Rows and whether each has a hidden trait (one of two labels; each part has its own)
(in the rows, 128 means zero)
113,133,98,138,134,135,115,103,93,122,108,142,139,30,130,138,108,96,114,140,164,152,109,115,111,95,124,154,115,138,148,120,114,120,149,128,65,130,142,136,124,124,138,104,124,168,141,170,126,128,153,101,36,129,126,125,157,146,201,134,163,134,138,137,132,152,119,135,130,108,130 | D
114,121,123,123,123,135,135,119,148,107,94,150,122,101,88,103,140,171,123,123,99,141,98,120,136,131,110,120,109,122,125,80,94,120,123,130,174,140,150,140,134,139,111,124,140,111,135,100,138,127,147,125,134,110,217,117,139,47,137,129,132,120,132,126,146,110,94,131,145,96,99 | D
123,130,111,110,106,114,127,127,130,103,107,93,129,130,132,142,146,109,108,134,185,116,224,133,108,113,128,130,137,140,152,105,92,102,126,137,94,138,141,128,88,118,126,129,117,178,122,157,128,124,135,110,134,115,136,129,131,80,142,138,103,129,123,113,138,105,111,150,139,117,124 | D
151,136,164,126,114,110,118,146,109,151,131,82,122,176,160,154,159,92,125,131,148,125,187,140,115,130,134,127,143,144,141,143,130,138,121,134,46,134,114,131,105,122,127,96,110,170,116,171,120,131,105,128,134,131,89,135,110,97,159,134,106,138,119,110,112,129,156,153,124,156,143 | D
120,127,164,127,119,120,115,123,114,121,70,150,125,119,143,125,179,177,123,134,153,144,96,124,145,137,112,102,114,123,125,134,84,118,126,131,127,141,134,130,149,119,145,112,144,181,105,141,115,131,82,120,116,110,99,120,108,52,164,124,140,132,118,98,152,146,118,136,107,144,108 | V
140,125,168,157,129,116,133,138,136,134,97,123,116,165,99,106,163,182,130,125,114,147,105,137,152,158,114,114,118,124,111,106,115,137,110,113,182,150,138,143,151,131,116,99,144,132,114,107,139,127,147,136,157,125,127,117,104,15,161,125,110,122,120,107,134,98,114,109,132,140,106 | V
143,127,184,153,120,108,122,152,130,134,120,57,114,211,127,134,156,115,124,128,166,118,225,140,126,168,134,125,145,136,132,122,135,128,108,117,110,135,119,131,102,120,124,106,119,158,116,141,133,124,122,133,191,136,91,130,101,78,125,133,82,130,109,111,118,92,149,120,128,164,134 | D
122,122,156,133,128,123,128,132,131,127,102,143,129,129,133,113,168,203,131,125,106,144,69,135,160,128,114,100,118,116,115,126,101,134,121,128,193,139,135,129,170,130,138,138,151,126,110,110,117,136,101,127,116,103,134,123,103,58,153,120,149,127,127,106,150,134,118,137,121,131,100 | V
108,123,74,131,139,134,127,120,128,117,153,99,135,92,107,132,86,86,126,129,133,146,175,130,105,78,134,158,145,134,152,109,154,125,138,124,127,123,134,127,108,141,116,146,124,102,146,146,136,131,200,100,109,145,175,142,162,167,150,136,127,128,140,161,113,112,132,127,160,95,133 | D
115,121,134,150,127,122,124,123,133,110,82,131,123,105,92,106,146,177,121,128,132,148,115,133,141,132,106,123,116,128,127,95,94,120,122,118,185,152,153,144,143,131,123,106,149,149,122,121,139,127,171,117,124,123,157,120,126,11,173,130,123,121,130,118,149,102,98,122,143,111,96 | V

New part:
121,141,80,151,127,80,108,110,130,143,152,186,168,122,102,92,89,119,130,91,126,110,140,48,123,105,152,145,125,114,151,123,83,123,141,115,110,148,160,149,161,126,117,168,113,153,153,145,124,168,116,143,103,109,116,102,112,130,181,73,134,132,100,173,88,129,170,169,138,137,128,137,158,156,164,152,144,90,117,144,121,140,96,146,138,124,118,70,121,71,182,121,153,120,140,116,29 | U
138,96,133,125,169,129,133,118,117,135,115,191,168,134,162,161,104,119,143,122,97,104,101,34,115,106,109,147,55,108,155,151,90,143,130,172,72,167,151,128,149,148,193,154,145,146,130,119,144,155,124,124,117,98,131,100,108,100,170,97,150,124,143,163,111,92,173,154,127,111,142,151,154,147,176,140,161,86,137,103,134,124,92,126,81,147,152,134,152,63,174,146,124,103,134,123,36 | U
126,132,111,153,190,127,121,96,139,130,117,227,154,156,124,138,73,114,142,110,137,151,153,92,156,112,123,145,117,107,138,116,48,100,100,151,98,131,163,115,163,125,140,167,135,148,150,142,150,148,143,123,75,109,100,62,104,78,176,83,125,134,102,154,90,103,176,171,146,140,137,168,191,195,169,129,178,59,143,150,143,131,95,161,105,140,142,166,202,49,183,145,136,128,139,126,57 | E
114,104,97,123,115,132,127,118,112,116,122,175,156,104,139,136,106,147,122,110,130,91,141,52,120,108,72,147,95,113,135,124,73,124,137,139,127,166,128,142,180,122,129,164,125,117,144,116,128,133,134,136,106,96,135,103,95,118,164,86,149,116,123,156,90,105,176,185,146,151,149,187,145,145,176,203,163,110,167,147,97,139,125,165,117,125,172,144,124,74,208,106,118,104,164,162,66 | E
127,81,104,108,143,176,133,140,99,93,115,180,132,117,147,185,109,136,130,140,123,113,131,87,164,125,67,142,114,125,132,114,53,111,155,144,119,157,131,144,189,136,139,150,126,141,147,116,144,131,117,121,75,86,120,88,96,65,176,96,108,129,132,121,86,104,189,159,131,126,167,144,138,166,183,146,144,102,149,143,160,126,135,163,97,146,174,192,154,42,190,122,87,112,156,148,112 | E
137,120,84,112,137,46,112,119,125,118,144,173,153,88,100,114,55,107,114,93,132,91,115,97,131,103,154,102,112,109,135,112,116,115,124,123,111,149,154,108,165,134,177,142,126,150,141,138,131,155,131,133,70,141,155,96,121,76,189,67,111,136,120,204,162,123,164,179,132,143,160,134,144,147,159,174,150,115,117,170,124,146,97,174,95,122,139,132,88,33,153,112,159,95,137,137,85 | U
120,126,129,140,137,97,118,126,145,124,164,182,167,98,122,147,45,100,137,77,91,71,90,82,100,130,121,115,123,103,158,122,141,126,147,142,78,157,180,146,160,133,169,150,112,166,164,146,134,146,136,149,117,105,129,96,114,88,189,90,143,90,131,164,161,110,159,164,112,140,138,134,134,140,173,153,140,129,129,120,116,139,90,154,89,144,117,136,80,55,154,138,130,109,145,140,35 | U
154,65,100,92,121,174,144,124,97,122,104,151,163,134,150,183,113,142,156,163,94,47,49,74,45,141,102,165,39,133,151,140,91,171,150,145,157,179,99,183,191,159,55,151,49,104,151,103,100,109,102,145,142,139,121,140,110,76,96,49,135,108,181,136,62,116,166,175,135,150,189,148,87,107,157,146,104,71,146,122,108,144,141,125,141,140,100,101,76,76,178,103,75,91,135,139,34 | U
154,102,106,104,114,103,113,166,87,89,146,244,165,97,146,147,73,134,116,91,99,116,116,85,132,137,116,179,124,116,114,114,86,127,173,149,137,187,135,157,183,135,159,190,137,153,135,128,128,138,118,109,123,81,137,47,140,55,156,168,93,127,139,172,104,140,178,176,81,104,174,98,144,175,169,123,176,97,145,132,147,93,71,169,113,152,155,172,126,89,176,149,87,129,175,126,87 | U
